Below are the code and all the weights of a small trained network. Each question names an input and a class and asks about switching units off, where a switched-off unit gives its printed mean instead of its output.

import numpy as np


def w(rows, s, z=0):
    codes = np.array(rows[::2]) - 128.0
    scale = np.full(codes.shape[1], s)
    scale[-1] = z or s
    return codes * scale


def f(y):
    return y / 2 * (1 + np.tanh(0.7978845608 * (y + 0.044715 * y**3)))


def log_softmax(a):
    a = a - a.max(-1, keepdims=True)
    return a - np.log(np.exp(a).sum(-1, keepdims=True))


def net(x, mask):
    res = np.array(x, float).reshape(1, 7) / 4 @ E
    y = f(res @ A[0][:, :-1].T + A[0][:, -1])
    res = res + np.where(mask, y, B[0][:, -1]) @ B[0][:, :-1]
    return log_softmax(res[-1] @ U[:, :-1].T + U[:, -1])


A, B = {}, {}
E = w([
[145,26,147],'x0',
[117,122,128],'x1',
[139,124,131],'x2',
[119,131,127],'x3',
[119,97,2],'x4',
[128,130,129],'x5',
[136,127,129],'x6',
],0.0056)
A[0] = w([
[125,127,161,36],'neuron 0',
[148,156,123,255],'neuron 1',
[129,114,52,83],'neuron 2',
[163,15,153,63],'neuron 3',
[132,137,195,63],'neuron 4',
[154,247,95,46],'neuron 5',
[126,113,50,72],'neuron 6',
[130,136,194,56],'neuron 7',
],0.013,0.006)
B[0] = w([
[111,222,139,103],'neuron 0',
[120,5,155,254],'neuron 1',
[150,181,229,151],'neuron 2',
[134,193,7,171],'neuron 3',
[144,208,193,141],'neuron 4',
[99,218,11,161],'neuron 5',
[168,188,230,149],'neuron 6',
[147,208,184,137],'neuron 7',
],0.026,0.0048)
U = w([
[189,234,254,45],'0',
[138,82,132,218],'1',
[126,81,134,194],'2',
[151,82,128,156],'3',
[138,87,129,132],'4',
[122,189,37,3],'5',
],0.0067,0.0048)

Each question gives the input, the list of numbers given to net, and the class t.
The units are the neurons (one row each of A and B). Each row of codes is followed by its name. A weight is (code - 128) times the scale printed after its matrix; where a second scale follows, it is the last column's (A, B and U).
mask holds one flag per neuron, in row order. A switched-off neuron (its flag False) gives its mean, the last column of its row in B, instead of its output. The means were averaged over made-up inputs and are rounded, as every weight is.
A unit's drop is (log p(t) with every unit on - log p(t) with that unit switched off) / (log p(t) with every unit on - log p(t) with every unit switched off).
The circuit of an input: a set's keep is (log p(t) with only the set's units on - log p(t) with every unit switched off) / (log p(t) with every unit on - log p(t) with every unit switched off). Starting from all 8 units, units are removed one at a time, each time the one whose removal leaves the highest keep (on an exact tie, the one counted first), for as long as the keep stays at least 0.8.
units of the circuit, in order: the units of the circuit, biggest drop first
k most important neurons: the k neurons with the biggest drops, biggest first
drop of u: that unit's drop, to one decimal
input [6,6,4,-1,7,1,-1], class 0: 3 most important neurons : [neuron 6; neuron 2; neuron 1]
input [0,3,1,5,8,6,4], class 0: units of the circuit, in order : [neuron 6; neuron 2]
input [4,8,1,8,-8,-3,-6], class 0: 2 most important neurons : [neuron 4; neuron 7]
input [-8,-2,4,-1,1,-1,4], class 5: units of the circuit, in order : [neuron 5]
input [8,3,6,-7,-8,1,-3], class 0: 3 most important neurons : [neuron 4; neuron 7; neuron 5]
input [7,-4,-2,6,8,-8,2], class 0: 2 most important neurons : [neuron 6; neuron 2]
input [-4,7,-2,4,-8,5,4], class 0: 2 most important neurons : [neuron 4; neuron 7]
input [6,6,-1,0,8,4,-8], class 0: 2 most important neurons : [neuron 6; neuron 2]
input [8,-3,6,-4,-7,4,-1], class 5: drop of neuron 3 : 1.1
input [-8,-2,-7,4,0,-4,-2], class 5: drop of neuron 5 : 1.9
input [0,5,-6,4,-8,-8,5], class 0: drop of neuron 4 : 0.4
